Here is a tiny trained network, its code and every weight. The questions are about switching its units off for an input and a class, where a switched-off unit gives its printed mean instead of its output.

import numpy as np


def w(rows, s, z=0):
    codes = np.array(rows[::2]) - 128.0
    scale = np.full(codes.shape[1], s)
    scale[-1] = z or s
    return codes * scale


def f(y):
    return np.maximum(y, 0)


def log_softmax(a):
    a = a - a.max(-1, keepdims=True)
    return a - np.log(np.exp(a).sum(-1, keepdims=True))


def net(x, mask):
    res = np.array(x, float).reshape(1, 7) / 4 @ E
    y = f(res @ A[0][:, :-1].T + A[0][:, -1])
    res = res + np.where(mask, y, B[0][:, -1]) @ B[0][:, :-1]
    return log_softmax(res[-1] @ U[:, :-1].T + U[:, -1])


A, B = {}, {}
E = w([
[109,71,202,107,88,148,128],'x0',
[84,135,123,100,161,123,68],'x1',
[191,158,135,125,60,78,111],'x2',
[110,165,198,129,84,143,84],'x3',
[124,146,166,195,115,189,137],'x4',
[83,168,179,149,161,12,186],'x5',
[46,89,81,137,69,104,98],'x6',
],0.011)
A[0] = w([
[121,122,105,5,93,32,70,199],'n0',
[77,213,138,156,164,46,190,238],'n1',
[131,92,89,39,180,168,107,193],'n2',
[199,103,90,87,172,231,95,189],'n3',
[175,129,203,151,103,146,104,199],'n4',
[73,95,127,151,115,135,158,239],'n5',
[108,110,125,62,68,103,112,157],'n6',
[110,170,218,182,87,133,141,255],'n7',
[134,95,69,167,80,139,99,147],'n8',
[109,151,138,164,106,154,81,177],'n9',
[108,88,83,170,82,202,131,191],'n10',
[40,163,112,137,165,113,52,222],'n11',
[102,76,102,117,224,189,100,141],'n12',
],0.011,0.004)
B[0] = w([
[57,149,105,253,60,68,237,228],'n0',
[163,58,23,54,163,155,210,240],'n1',
[86,167,176,180,198,32,93,213],'n2',
[173,224,166,232,196,156,61,253],'n3',
[152,180,227,63,86,170,175,195],'n4',
[87,16,119,130,143,187,106,179],'n5',
[113,111,173,165,51,77,158,175],'n6',
[107,122,166,26,120,251,151,210],'n7',
[179,101,61,137,36,117,83,170],'n8',
[130,141,129,95,99,180,76,166],'n9',
[193,91,134,136,103,145,42,198],'n10',
[40,173,72,65,132,130,105,205],'n11',
[104,122,181,127,197,47,49,209],'n12',
],0.007,0.014)
U = w([
[218,233,142,187,183,101,81,181],'0',
[39,111,137,96,185,23,53,2],'1',
[54,152,97,37,109,157,92,41],'2',
[133,27,180,81,123,146,191,176],'3',
[82,147,93,158,10,25,200,182],'4',
[212,79,71,124,2,103,31,103],'5',
[199,203,236,42,53,131,162,65],'6',
[192,64,17,64,220,65,210,188],'7',
],0.0083,0.0018)

Each question gives the input, the list of numbers given to net, and the class t.
The units are the neurons (one row each of A and B). Each row of codes is followed by its name. A weight is (code - 128) times the scale printed after its matrix; where a second scale follows, it is the last column's (A, B and U).
mask holds one flag per neuron, in row order. A switched-off neuron (its flag False) gives its mean, the last column of its row in B, instead of its output. The means were averaged over made-up inputs and are rounded, as every weight is.
A unit's drop is (log p(t) with every unit on - log p(t) with that unit switched off) / (log p(t) with every unit on - log p(t) with every unit switched off).
The circuit of an input: a set's keep is (log p(t) with only the set's units on - log p(t) with every unit switched off) / (log p(t) with every unit on - log p(t) with every unit switched off). Starting from the 12 units with the biggest drops (on a tie, the unit counted first), units are removed one at a time, each time the one whose removal leaves the highest keep (on an exact tie, the one counted first), for as long as the keep stays at least 0.8.
circuit, biggest first: the units of the circuit, biggest drop first
most important unit: the unit with the biggest drop
top k neurons: the k neurons with the biggest drops, biggest first
drop of u: that unit's drop, to one decimal
input [-5,-4,-6,2,4,-7,6], class 5: most important unit => n8
input [-8,-2,3,1,-4,-1,0], class 4: circuit, biggest first => [n0 n3]
input [-5,7,-7,0,7,2,-2], class 1: top 2 neurons => [n12 n4]
input [-7,2,-5,5,8,6,-1], class 2: circuit, biggest first => [n7 n11]
input [-5,3,-1,-1,4,1,6], class 2: circuit, biggest first => [n11 n2]
input [0,-8,-5,0,-3,-6,2], class 0: top 3 neurons => [n3 n2 n1]
input [5,-8,7,5,-2,-1,5], class 6: top 2 neurons => [n4 n7]
input [3,-3,-4,-3,1,2,6], class 3: top 4 neurons => [n5 n3 n2 n0]
input [7,2,0,0,4,-4,2], class 5: top 3 neurons => [n10 n8 n5]
input [-1,7,5,-5,-3,3,-5], class 7: top 2 neurons => [n1 n6]
input [3,-8,1,2,-2,-6,-6], class 0: top 4 neurons => [n3 n1 n6 n7]
input [5,6,3,-1,5,-1,1], class 6: circuit, biggest first => [n1 n4 n7]
input [-3,7,7,0,3,-2,5], class 4: top 2 neurons => [n0 n3]
input [-1,-6,0,6,7,4,1], class 6: most important unit => n4
input [0,0,-6,-7,8,-6,8], class 5: top 2 neurons => [n10 n8]
input [8,3,-5,-3,5,-6,7], class 5: drop of n8 => 0.6
input [1,6,-5,8,-8,8,5], class 4: drop of n0 => 0.6
input [3,-1,-8,1,-8,8,-8], class 7: drop of n11 => 0.0
input [-6,5,6,0,-8,1,8], class 4: drop of n8 => 0.0
input [5,-6,7,-2,4,-7,-1], class 6: circuit, biggest first => [n4]
